[  1  41 -62 -44 -16 -25   9 -60  37 -12 -32 -19 -23  98 -80  89  52  36
  11 -71  77  45 -57  14  53  37   3  55  27 -35  41 -33  -8   9  28 -33
  19 -65  15  49  26  17 -30  31] : <7>
[  82  220   42 -137   83 -231   48  115  -70   -9 -410  -51  -29  177
 -142 -153  165   14 -286   49  179 -229  133   63  122 -139  254 -325
  100   56   28   33  -39  -67 -219   69  128 -198   44   10 -287  -11
   -5  226] : <8>
[ 25  40 -73 -31  11 -12  16 -55 -24  71  16 -10  26  72 -90  92 -27  18
  60 -10  60  78  47   0  63  -3  -9 115 -64 -28  14 -57   3  74  15 -83
  73  -6  -9  -2  88   6 -95   8] : <2>
[ 27  36 -75 -25   8  -1  10 -56 -25  69  23  -6  26  65 -78  97 -25  19
  54  -7  56  86  47  -2  71  -1 -19 108 -64 -34  17 -55   2  68   9 -86
  79   0 -10   2  83  11 -94  10] : <2>
[ 36  51 -75 -28  12  -6  10 -83 -10  44  13  -3  37  62 -85  97 -20  30
  64   5  66 100  26  -3  56   5  -7 105 -49 -17   9 -55  -1  55  24 -82
  72   7   6  -1  72  10 -87  10] : <16>
[ 39  46 -84 -20  19  -1   6 -71 -22  56  28  -1  38  58 -73  97 -25  31
  63   8  55 108  43  -3  66  -2 -19 105 -65 -29  13 -56  -1  59  15 -87
  82  12   5   0  79   8 -96   7] : <16>
[ -31   99    7  -75   47  -40  123  -69  133  -91  -54   22   51   80
 -112  105  115   16   -4  -33   61   13  -59   21  -12   10   69  104
  161  -35    7  -34   24    2   44   86  -20 -112   12   -9  -41   74
    6   12] : <8>
[ -3  -2 -39 -38  73 -53  -1 -29  -9  51 -16 -15  -4  53 -94  53 -27 -35
  44  10  52  -2  60  -9  61 -41  34  83 -80 -35  -7 -22 -26  85  27 -92
  43   1 -18   2  41  29 -72  25] : <2>
[ -40  105   28  -94   11  -41  107 -100  152  -83  -92   12   42   58
 -106   87   93   19  -11  -26   78   -9  -81   23  -14   11   94   88
  169   -5    9  -26   21   -1   80   86  -13 -103    8  -27  -39   82
   20    3] : <8>
[-12  68 -35 -54  29 -49  53 -31  35  41 -22   2  22  75 -92  91  13   5
  25 -40  57  30  29  15  33 -23  28 121   5 -38  20 -67  12  85  20 -12
  37 -92  -4 -10  61  36 -71  10] : <14>
[ -43  123  -13   71  -35  221 -130 -251  318  -39   54  141   67 -345
  430  271  127  145 -315  137 -124  178  -64   79  159   -5  -79  -70
  214 -230  122  -25   68 -214   99  203  281  -38   24  -52 -135  432
   83  -36] : <7>
[ -79   73   95  -53  -30   33   87 -105  156  -67  -74   18   19  -14
  -53   59   49  -21   14    8  112  -26 -104  -23   34   -6   60   43
  187    3   16  -10    9   17   57   66  -18  -27  -41  -49  -59   67
   21  -21] : <8>
[  84  277  -21 -126  269  -38 -126 -385  317 -104 -146   66   39 -265
   93   95  246  238  -15  -10    1  -45 -182  276 -138  107  313 -103
   34  -25  152  -58  126 -131  317  251  -15  -20  235   86 -109  185
  174 -204] : <1>
[ 15  72 -39 -47  21 -22  39 -91  43   2 -22   5  42  62 -95 100  18  21
  39  -2  73  68  -8   7  30  14  29 100  22 -12  10 -52   6  38  36 -27
  43 -31  11  -8  31  40 -51  10] : <7>
[-25  72 -11 -56  31 -44  58 -39  67  33 -36   8  15  53 -86 106  27  -3
  23 -48  69  15   7  21  27 -21  36 118  27 -38  28 -78  25  83  24   5
  22 -97  -1  -9  49  52 -57  -2] : <14>
[ -49  110   39 -113  -11  -34  120 -108  167  -88 -111    4   42   58
 -114   76   97   24  -17  -25   82  -32  -86   30  -22   13  114   89
  196    5    7   -9   21  -11   96  103  -13 -104   -4  -39  -53   85
   34   -3] : <1>
[  8  76 -33 -53  16 -27  48 -92  47   0 -27   5  48  66 -99  86  19  28
  35 -11  71  61 -16   7  27  16  37  99  36  -8  12 -50   3  37  45  -7
  39 -47   9 -17  34  38 -49   6] : <7>
[ -13   74   13   -2   -8  146  -70 -216  229   27  -11   88   53 -226
  234  243  130  103 -279   44  -60   52  -73  106  144   80    4  -57
  153 -176  123  -41   68 -184   69  186  229  -53    1   -9 -111  367
   68  -20] : <7>
[-134  -11   93  -80    4    8   81 -117   95  121   38   25  105   -2
  -66  -32  -49   65   18 -245    0  -89 -168    3  122  111   53   83
   41  -54   66  -76  -21   77  148  285   -9 -164  -33 -100  194   13
  -74 -142] : <14>
[-143  216 -237   57 -221  -26 -126  165 -135 -164  206  -10  -18  329
  232 -288  -87   27 -102  311 -243  252  502  -18 -208 -192 -165  406
  302 -120  120  268 -341  248  126  -54  145 -379 -275 -307   26   78
    1  138] : <16>
[ -43  116   30 -116   -9  -31  120 -110  172 -102 -113    1   35   58
 -113   79  102   28   -7  -12   83  -28  -79   33  -35    2  117   96
  197   10    6    2   23  -13  105   87  -18  -91    0  -36  -62   81
   40   -2] : <1>
[-196  352 -129  -17 -185  -27  -89   69   73 -325   84   15  -29  227
  282 -351   66   83 -142  320 -234  124  379   77 -340 -180    3  333
  527  -87  173  325 -303  174  254  160   38 -443 -237 -329 -128  136
  167   52] : <1>
[-273 -156  330   67   10  134  -24    2  152    0  -44   20 -123 -241
   93 -130 -134 -258   72   99  162 -249  -91 -189  201 -176   12 -125
  103  -19  -15   95 -104  155    7  -34  -93  183 -204 -113 -128   40
    5  -61] : <14>
[ -8  61 -29 -47  31 -41  41 -39  36  45 -27   1  14  55 -86  95  11   0
  30 -32  67  27  24  14  43 -25  27 101  -8 -35  21 -67  16  79  17 -28
  39 -65  -2  -3  54  36 -69   6] : <14>
[  84  172  -23  -92   99 -272  -66  247 -156   63 -412  -80 -162  204
  -68 -189  176   12 -342  -38  174 -274  180   78  206 -187  193 -441
  -40  -18   91   23  -68  -43 -315   -4  132 -256   65  113 -271  -66
  -40  277] : <14>
[ 10  69 -40 -42  19 -20  40 -80  39  -4 -16   5  38  65 -88  91  23  23
  33  -9  68  68 -10   4  38   9  21  91  28 -18  14 -47   1  34  30 -19
  41 -38   9  -5  28  35 -52  13] : <7>
[ 16  65 -50 -41  11 -20  31 -82  22  16 -12   1  42  68 -88  84   0  25
  41  -4  68  79   3   0  43   6  15  97   5 -13   9 -49  -4  44  32 -36
  55 -29   8 -12  47  24 -64  12] : <7>
[ 17  56 -58 -36  27 -26  26 -41  -9  62   1  -3  26  66 -85  89  -7  16
  43 -15  58  58  48  10  54 -14   7 106 -44 -34  19 -62   9  78   8 -56
  65 -35  -5  -3  72  17 -87   8] : <2>
[ -49   75   -5  -55   13  -52   51  -17   72   12  -36    8    4   68
  -65   74   25  -16    2  -32   52    3   31   18    9  -38   36  131
   64  -44   35  -53   -2   95   30   15   18 -132  -27  -30   33   66
  -45   13] : <14>
[  33   47  -55  -14   19   55  -41 -131   49   67   16   28   39  -47
   39  140   32   67  -69    7   10   74   -1   50  106   49   -6   24
  -14  -86   67  -51   20  -37   32   16  144   -4    4    9   13  135
  -37   -6] : <16>
[ 39  52 -71 -31  21 -12  14 -76 -14  42   8  -3  39  70 -93  90 -16  24
  60   9  65  92  35   1  51   5   1 103 -47 -14   9 -52  -5  56  19 -79
  70   2   4  -2  61  11 -83  13] : <16>
[ 27  49 -73 -29  26 -14  12 -60  -9  60  16  -4  25  56 -77  98 -16  24
  62 -13  58  82  36   6  59  -9  -6 107 -65 -33  16 -63   9  71  20 -75
  67 -10   6   5  83  10 -92   1] : <2>
[  24   12 -120  -14  -25   -9  -33  -26  -37   21   20  -33  -51  123
  -65   79   32   54   37  -89   67   82  -28    6   91   36  -56   45
  -59  -57   57  -30  -23   18   -4  -98   35  -38   18   85   69  -38
  -67   38] : <16>
[-22  58 -18 -56  19 -42  50 -36  49  41 -31   0   7  63 -93  97  14  -7
  29 -45  71  13  14  16  30 -16  32 121  14 -32  27 -68  15  88  24 -17
  26 -85 -12  -6  55  43 -61   4] : <14>
[ 38  49 -75 -28  18  -9  14 -74 -19  49  18  -3  41  68 -89  91 -21  26
  62   7  63  97  38  -4  60   1  -9 105 -54 -19   9 -53  -4  57  15 -81
  75   6   2  -4  71   8 -92  12] : <16>
[ -39  111   21 -122  -22  -15  120 -113  166 -102 -110   -5   33   57
 -109   70  101   42   -4  -10   78  -32  -79   35  -27    5  115   90
  189   11    7   16   21  -23  112   87  -12  -75   -2  -36  -63   69
   39   -8] : <1>
[ -26   70  -13  -55   35  -49   58  -33   68   28  -38    8   12   57
  -86  104   32   -5   19  -46   68   11   10   21   26  -24   38  115
   28  -40   26  -75   22   83   21    5   19 -102   -2   -6   43   54
  -57    4] : <14>
[ -39   72    4  -64   32  -60   58  -28   88   18  -58    7    1   57
  -85   99   42  -10    5  -61   72  -13   -3   28   19  -25   53  107
   48  -39   33  -75   18   81   28   23    5 -128   -2   -6   30   64
  -43    7] : <14>
[ -41  113   27 -116   -1  -28  128 -105  172 -105 -105    5   42   62
 -114   80  110   34   -9  -18   74  -28  -80   35  -31    5  113   94
  196    1    5    3   24  -18  101  100  -19  -96    4  -33  -62   78
   36   -5] : <1>
[ 16  60 -44 -48  26 -24  37 -87  35  10 -17   2  43  65 -96  99  16  20
  34  -6  63  63  -3   7  34  16  27 102  12 -18   9 -49   2  36  36 -30
  49 -32   7  -8  35  45 -54  14] : <7>
[-12  65 -27 -48  17 -31  41 -49  46  45 -24   4  15  52 -79 101   8   7
  32 -38  67  33  13  17  37 -16  26 114   3 -34  27 -73  21  79  27 -18
  39 -73  -4  -7  64  41 -65  -3] : <14>
[ -22   95    4  -72   27  -43  101  -72  107  -61  -64   13   48   79
 -108   94   80   12   -5  -20   71   19  -41   14    3    5   65   96
  131  -19    5  -36   12   12   41   55    5  -99    6  -20  -26   69
   -8   21] : <8>
[ 42  48 -86 -26  17 -11   0 -69 -29  56  16  -8  29  69 -82  87 -23  30
  62   4  61  97  43   0  63   0  -8  99 -68 -20  15 -52  -7  60  16 -91
  79   7   5   4  75   3 -94  14] : <16>
[ -43  101   29 -123  -19  -15  125 -109  167  -96 -111   -4   36   55
 -112   72  100   36  -14  -14   76  -42  -80   34  -19    5  115   85
  193    6    4   18   20  -26  105   95   -9  -76   -8  -38  -67   77
   38   -5] : <1>

[  89   36  -16   71   20  -47   40    4  136 -204 -173  -25  148  -56
 -112  -84  -29   49  -38   -3 -186   92 -190  -33  175    7   46   71
   45   37 -104  131   85  125   46 -110  -24  -70  -29   15  103   64
   63  109] : (88)
[  58  126   36  -47 -186  -82   85   10  249  -65   86  -11   71 -158
 -102   30   14   12  -23  -50 -175  229  -92 -125   22  -71  133   45
 -110    6  -32   47  141   13  -38  -99  185   40  -50  -33 -195   24
  -29   60] : (88)
[-104 -221 -176 -181   -9  130  -91   75   51  134  -89  121  -82  -62
   77   18  -88   59    2    4   12 -157   98  152   33 -102 -104   62
  -41  -50  -16 -115   92  -42  -36  -77   -5  149   80   -6 -227 -150
  201   32] : (78)
[-108 -343  -84  -44  193    5    6  -30  -77   12   81  160  153  260
   99  221   69 -115  -35  109  -98    8   71  -19   55  -34 -173   34
   31 -155   12  -94    0  155   19  116  147  -79 -118  -86  -85  -25
  226 -100] : (90)
[  16   56 -117 -162  -75   33   59    9   76   60 -108   47    9  -84
   78  -43  -75  -42   66  -73  -64  102  -63  -43  -46 -158  -87   61
 -203  114   -7   11   16   28   64  -86  -78   17   54   81  -60 -147
   49   45] : (77)
[ -55   66   17  -31    8  -67  131  -47   50   37  138   -1  146 -128
  -20   33   13 -106   72  -16  -71  112  -36  -89   92   48  -35  -67
  -76  -29    3   19   10   91    9   82  151  -19  -46  -54   -6  -25
  -13   36] : (79)
[ -19  117   63  138  106  -95   37  -36   85 -113 -104  -58   84  -70
 -115 -116  -28  -24   81   -6 -144  -44 -120   78  204   82  -14  -53
  -32    3  -40  108   18  126    7  -12   61  -76   -3  -46  227   56
  -84  133] : (74)
[  20  -13  -96 -147 -153   24    0  -15   58   82  101  -76   14 -193
   -7  -21 -127   14 -114  -22   11   57   36  -47  -79   47   97   42
   21  -56  -30  -38  126  -56  -35  -68   32  142    5   76 -294   28
   65   -8] : (86)
[ 19 -38 -63 -75 -41   9  11  15  37  23 -75 -65 -26   2 -51 -34 -79  42
 -67 -31 -74 -18   0  11  64  30  61  32 -22 -61 -30  32  56   3 -13 -65
   2  49  53  57 -87 -37  50  28] : (85)
[ 21 -39 -62 -72 -36   8  14  15  36  17 -80 -67 -23   9 -52 -33 -78  43
 -68 -29 -78 -16  -4   9  69  30  62  33 -20 -61 -31  36  54   7 -10 -65
   0  45  52  57 -80 -36  51  28] : (85)
[ -56 -143 -108  -16   85  -28  -14  -89 -139   78  -13  -25    9  336
    5   58    5 -109  -19   14 -120  -35   45   83  -28    1  -60  -48
  -62  -13   19   27   -6  107   19   19  -18 -170  -21  120   46    7
   21  -13] : (77)
[ -85  -66 -298 -263 -171  236   26  105  131  194 -167  279   43 -224
   78    2   59   45  137  -55  -41   55  -45   37   81 -263 -148   15
 -157  291  -69  -46  117  -16   38 -167 -117    6   50   28 -180 -337
  245  258] : (79)
[ -15    8  153  110   76 -231   43 -154   34 -104  356 -115  171   25
  -29  112  -29 -183  -85   73 -113  149   17 -108  -95  143   48  -11
   23 -235   42  -27   53  119  -43  139  323  -12 -187  -84 -111  288
 -102 -162] : (74)
[-102 -293  -67  165  256 -117  -15 -196 -302   -1  125 -131  164  531
 -133  116   69 -126 -126  103 -153  -98   50  143  120  270   15 -158
  234 -195   -8   91   10  236  -20  151   65 -298 -114  124  196  221
   31  -50] : (77)
[ -65 -293 -212 -108   76   74  -38   22 -107   91 -242   28  -86  410
  -44   44   -4   73  -34  -34 -138 -144   31  197  140  -72  -46    4
  -20  -46  -22   57   25   80    3  -78 -124 -102  126  167   47 -158
  166   34] : (88)
[-133  103 -124 -145  -34  149  -23  147  170  177 -337  148 -185 -274
   35 -187  -85   73  285 -111  -13 -243   -8  245  202 -196 -186  -37
 -304  204  -16  -15    6  -59    3 -142 -100  102  225  -44   77 -359
   22  278] : (77)
[  33  -16  -83 -137 -153   23   -2   -7   67   67   84  -79    5 -169
  -18  -16 -118   26 -132  -17   -4   57   38  -59  -68   50  116   51
   23  -67  -31  -33  125  -61  -39  -75   42  141    1   63 -299   27
   65   -7] : (74)
[ -49 -304  -10  208  255 -117  -30 -147 -272  -58   59 -150  120  616
 -171  132   94  -92 -184  128 -207 -117   69   93  165  288   81 -122
  232 -225  -19  106   -3  210  -29  128  107 -312 -131   67  179  227
   32  -46] : (90)
[  16   30  -16   -3   47  -23    2  -39    0   -7   -1   14   68   -2
   99  -14  -56 -164   23   43  -73   43    4  -79  -92  -34 -110   39
 -139   76   -3  -23  -24   59   73    9   15  -77  -90  -24  -20   34
    9    4] : (79)
[  13   68  -35  -22  -28   21   -1    2   56   32  -74   45    8  -11
   50  -23  -11 -102   40   16 -102   32    0  -50  -42  -77  -60   17
 -182  135   -8   -9    4   19   41  -58   16  -80  -58  -28  -42  -51
   -7   96] : (86)
[ -13 -115  -57  -91  -74   58  -66   43   61   81   51   47  -39   -3
   51   74  -29  -40  -85   58  -53  -24  127  -42  -71  -33   12   58
  -67  -28   -9 -103   80  -63  -35  -48  120   56  -68  -67 -309  -13
  103    6] : (90)
[ -92  -62  -60  -96    5   39   -2   39   37  134  -57   67  -85   56
   27   32   -8  -32   74  -19  -71  -91   81   75   59  -75  -77  -25
 -177  -10   28  -45    4   -3  -25  -14   76   15   51  -37  -75 -159
   33   59] : (78)
[ -47 -112  -98 -121  -73   64  -56   10   40  118   84   66  -13  -49
   74   69  -40  -56  -54   43  -19  -10  114  -12  -99  -45  -27   37
  -63  -12    0 -115   88  -45  -30  -36   91   63  -58  -30 -299  -26
  104    6] : (74)
[ -44 -156 -209  -65   16   59  -63  -34  -28   30 -134   20   35   65
  -28  -52  -64   44  -28  -11  -72  -69  -46  176   51  -33  -44   15
   59   39  -62   36  113   76    8 -111 -134  -42   46  154   -6  -12
  136   85] : (77)
[  87  162  107   82   52  -84   74   19  193 -208 -103  -13  140 -223
  -20  -94  -66  -41   32   11 -136  107 -156 -134  121    1  -25   90
  -82   15  -57   64    8   94   62  -34   81   13  -61 -125   85   50
  -15   62] : (90)
[  50  115    5  -64  -28  -76   41  -43  134  -71   52    3   95 -204
  108  -43 -125 -122   37  -19  -61  167  -81 -115 -144 -108  -91  112
 -168   38   -2  -22   32   51   67  -31   39   60  -53   -7  -99   54
   -8  -52] : (79)
[-104  -66  -70 -102    5   39   -3   28   30  146  -39   69  -80   49
   32   34  -11  -37   80  -22  -62  -90   83   88   49  -76  -84  -32
 -173  -10   31  -50    8    0  -27   -9   75   17   53  -27  -77 -157
   32   57] : (74)
[ -49 -155 -212  -71   18   56  -61  -36  -31   35 -122   16   35   56
  -24  -55  -70   39  -17  -17  -67  -70  -46  181   47  -33  -53   12
   55   39  -61   37  111   76   11 -105 -138  -37   53  159   -3  -11
  136   79] : (79)
[-123   96 -118 -138  -31  155  -26  157  174  165 -361  150 -192 -255
   29 -183  -78   85  271 -105  -23 -246   -7  236  213 -194 -175  -28
 -301  199  -19  -13    3  -62    2 -149  -98  100  222  -54   78 -364
   28  282] : (86)
[ -65 -154  -68  -40  153  -19   97  -37  -58    6  -44   97  133  232
   39  120   70  -96   43   18 -137   64  -35  -35  122  -49 -142   -9
  -73  -53   13   20  -52  177   55   79   56 -133  -36  -12  102 -112
  112  -15] : (78)
[  25   63 -104 -155  -77   36   62   17   84   51 -124   47    1  -74
   70  -41  -68  -34   55  -71  -74  102  -63  -55  -36 -156  -73   67
 -207  109   -5   13   12   22   60  -92  -69   16   51   69  -60 -156
   44   50] : (86)
[  30  172   47   34   52  -87   87  -31  161 -147  -20    6  185 -316
   24 -110  -92  -84  100  -14  -78  127 -170  -85   67  -20 -101   53
  -86   51  -46   47   20  118   75   -4   42   25  -45  -69   97   50
  -13   54] : (79)
[ -51 -140 -167  -67   29   87  -74    2  -27   70 -134   65   -8   72
   37  -22  -44  -13   -4   23  -58 -103   26  121   18  -54  -88   17
  -29   65  -35  -23   57   36   17  -81  -83  -47   11   61  -46  -62
  126   86] : (86)
[   1 -156 -160  -30   14   60  -69    2   -4  -15 -185    2    3  124
  -60  -41  -42   74  -79    7 -114  -77  -34  129   88  -12   15   42
   60   12  -71   49  100   55    0 -128 -100  -49   31  107  -18  -10
  132   90] : (85)
[   9 -196  -31   47  170  -32   86  -76 -179  -28   34  -21  195  347
   -9  147   85 -136 -126  102 -139   69   21 -155  103  147  -20  -27
   85 -106  -16   43  -65  174   60  129   73 -217 -148   -7   67   40
  118  -50] : (85)
[   9  -18 -114 -162 -153   22    3  -23   51   93  117  -75   23 -208
    2  -27 -136    7  -97  -32   20   62   31  -33  -89   36   77   38
   18  -47  -31  -36  131  -50  -27  -64   15  146   16   94 -291   29
   72  -14] : (79)
[ -33  -71  101  106  189  -89   42  -46  -43  -58   88   -8  129  131
   21   91   27 -168  -20  107 -110   -9   51 -102   82  122  -71  -23
  -23 -130   15  -22  -65  123   23  147  205 -103 -143 -156   49   81
    9  -47] : (85)
[  97  160  119   88   50  -87   72   34  198 -215 -109  -18  133 -210
  -24  -91  -66  -45   30   16 -145   99 -149 -147  128    2  -17   92
  -85   21  -63   67    3   88   67  -35   88    1  -64 -135   83   55
  -12   63] : (88)
[  23   36   -6    5   47  -21    1  -34    7  -14  -14   19   65    2
   97  -11  -50 -160   15   49  -78   43    4  -87  -86  -33 -102   41
 -140   75   -1  -26  -26   57   68    5   26  -78  -98  -37  -22   29
    4    9] : (77)
[ 118  222   29 -113 -134   27  134   68  198  -37  -60   12   93 -377
   59  -72  -78  -41    5  -33  -44  202  -90 -289   14  -48   13  104
 -173  100  -42    2    2  -29   73  -62   42  106  -36  -95 -143 -111
   29   76] : (78)
[  50   44  -66   36   21  -38   48  -43  112 -162 -129    0  182 -119
  -78  -91  -39   30   -7  -17 -142  116 -208    1  129   -8   -2   52
   50   53  -89  112   97  146   47  -99  -54  -52  -26   57  107   53
   62  108] : (74)
[   7   55   86   22    9  -66  114   14   87  -29   53  -24   95  -30
  -65   50   38  -66    1   14 -133   85  -13 -149  150   72   44  -28
  -75  -63  -11   36   -6   61   -1   54  198  -36  -65 -120  -21  -20
  -11   43] : (88)
[ -13 -195  -58   25  166  -29   92  -98 -193   -2   61  -13  212  315
    5  144   76 -147 -108   91 -115   79   14 -135   85  140  -41  -42
   89  -96  -10   35  -57  184   62  136   56 -210 -141   20   69   34
  120  -51] : (74)
[ -96  108   -6 -126 -125  -29   47   20  153  150   82  -43  -93 -248
  -61  -50  -88   26   95  -99  -16  -38   39   89   66   -8   41  -65
 -159  -64   27  -20   83  -58  -87  -30  147  174  118  -13 -151 -105
  -78   70] : (86)
